Here is a tiny trained network, its code and every weight. The questions are about switching its units off for an input and a class, where a switched-off unit gives its printed mean instead of its output.

import numpy as np


def w(rows, s, z=0):
    codes = np.array(rows[::2]) - 128.0
    scale = np.full(codes.shape[1], s)
    scale[-1] = z or s
    return codes * scale


def f(y):
    return np.maximum(y, 0)


def log_softmax(a):
    a = a - a.max(-1, keepdims=True)
    return a - np.log(np.exp(a).sum(-1, keepdims=True))


def net(x, mask):
    res = np.array(x, float).reshape(1, 5) / 4 @ E
    y = f(res @ A[0][:, :-1].T + A[0][:, -1])
    res = res + np.where(mask, y, B[0][:, -1]) @ B[0][:, :-1]
    return log_softmax(res[-1] @ U[:, :-1].T + U[:, -1])


A, B = {}, {}
E = w([
[158,38,191,197,80,93,29,75,190],'x0',
[74,185,166,148,220,8,78,160,79],'x1',
[142,114,176,51,134,96,104,136,158],'x2',
[178,113,219,120,41,162,173,103,13],'x3',
[129,70,75,83,254,37,145,83,102],'x4',
],0.0088)
A[0] = w([
[153,71,132,141,82,57,38,136,120,5],'N1',
[254,87,81,79,150,230,166,119,175,82],'N2',
[103,176,165,124,168,65,130,210,71,73],'N3',
[237,151,96,70,110,121,223,122,162,112],'N4',
[173,97,166,113,79,109,158,113,28,135],'N5',
[159,139,69,48,165,142,201,188,50,152],'N6',
[114,35,55,87,156,56,137,87,71,124],'N7',
[144,10,141,122,192,138,117,141,82,114],'N8',
[168,34,167,204,136,112,97,45,147,52],'N9',
[110,172,179,145,122,131,113,168,170,178],'N10',
[132,176,172,153,178,115,74,146,96,22],'N11',
],0.0083,0.0028)
B[0] = w([
[109,106,133,78,179,222,138,94,83,208],'N1',
[154,40,158,234,118,61,177,155,141,252],'N2',
[164,87,183,195,198,179,221,144,113,213],'N3',
[98,122,161,213,164,123,147,117,83,210],'N4',
[171,190,37,60,156,162,137,1,209,236],'N5',
[49,119,130,63,119,143,98,153,122,249],'N6',
[167,222,51,131,48,78,30,152,160,244],'N7',
[119,214,172,121,58,151,111,154,98,199],'N8',
[57,54,194,67,159,138,100,147,131,254],'N9',
[162,160,87,134,63,104,114,96,158,188],'N10',
[162,75,77,186,169,60,153,205,128,177],'N11',
],0.0081,0.0085)
U = w([
[10,81,145,90,159,161,117,125,125,122],'0',
[161,131,88,114,165,132,119,88,185,250],'1',
[167,57,141,157,159,71,144,128,99,7],'2',
[157,148,97,109,86,121,76,155,146,145],'3',
],0.011,0.0023)

Each question gives the input, the list of numbers given to net, and the class t.
The units are the neurons (one row each of A and B). Each row of codes is followed by its name. A weight is (code - 128) times the scale printed after its matrix; where a second scale follows, it is the last column's (A, B and U).
mask holds one flag per neuron, in row order. A switched-off neuron (its flag False) gives its mean, the last column of its row in B, instead of its output. The means were averaged over made-up inputs and are rounded, as every weight is.
A unit's drop is (log p(t) with every unit on - log p(t) with that unit switched off) / (log p(t) with every unit on - log p(t) with every unit switched off).
The circuit of an input: a set's keep is (log p(t) with only the set's units on - log p(t) with every unit switched off) / (log p(t) with every unit on - log p(t) with every unit switched off). Starting from all 11 units, units are removed one at a time, each time the one whose removal leaves the highest keep (on an exact tie, the one counted first), for as long as the keep stays at least 0.8.
circuit, biggest first: the units of the circuit, biggest drop first
most important unit: the unit with the biggest drop
top k neurons: the k neurons with the biggest drops, biggest first
drop when u is switched off: that unit's drop, to one decimal
input [1,-1,-5,7,-5], class 1: circuit, biggest first => [N5]
input [3,7,4,-4,-7], class 2: circuit, biggest first => [N11 N3]
input [2,-5,-7,-1,8], class 3: circuit, biggest first => [N7 N8]
input [1,8,0,8,-3], class 1: top 2 neurons => [N5 N2]
input [8,1,3,5,-8], class 0: top 2 neurons => [N9 N1]
input [8,6,5,-8,-5], class 0: top 3 neurons => [N1 N9 N7]
input [8,7,-3,-7,-2], class 0: top 2 neurons => [N1 N9]
input [8,-6,-2,-7,-5], class 0: top 2 neurons => [N9 N7]
input [6,-5,-6,-7,8], class 3: top 2 neurons => [N7 N8]
input [3,-5,-7,0,-1], class 2: circuit, biggest first => [N2 N5]
input [-5,3,6,3,6], class 3: top 2 neurons => [N7 N9]
input [7,1,-1,8,-2], class 1: top 2 neurons => [N5 N6]
input [-2,-5,2,5,8], class 3: top 2 neurons => [N7 N8]
input [5,-3,7,2,-5], class 0: top 4 neurons => [N7 N9 N1 N11]
input [-4,-5,0,3,-2], class 2: circuit, biggest first => [N2]
input [3,-7,7,-4,-5], class 2: circuit, biggest first => [N2 N5]
input [4,-2,-7,-3,1], class 0: top 4 neurons => [N9 N5 N7 N2]
input [5,-8,5,-1,-5], class 2: top 2 neurons => [N2 N6]
input [1,-2,8,-3,8], class 3: drop when N6 is switched off => 0.0
input [-1,0,-4,8,-8], class 1: drop when N7 is switched off => 0.2
input [-1,-6,6,2,-4], class 2: drop when N4 is switched off => 0.1
input [-3,-5,-3,2,3], class 2: most important unit => N2
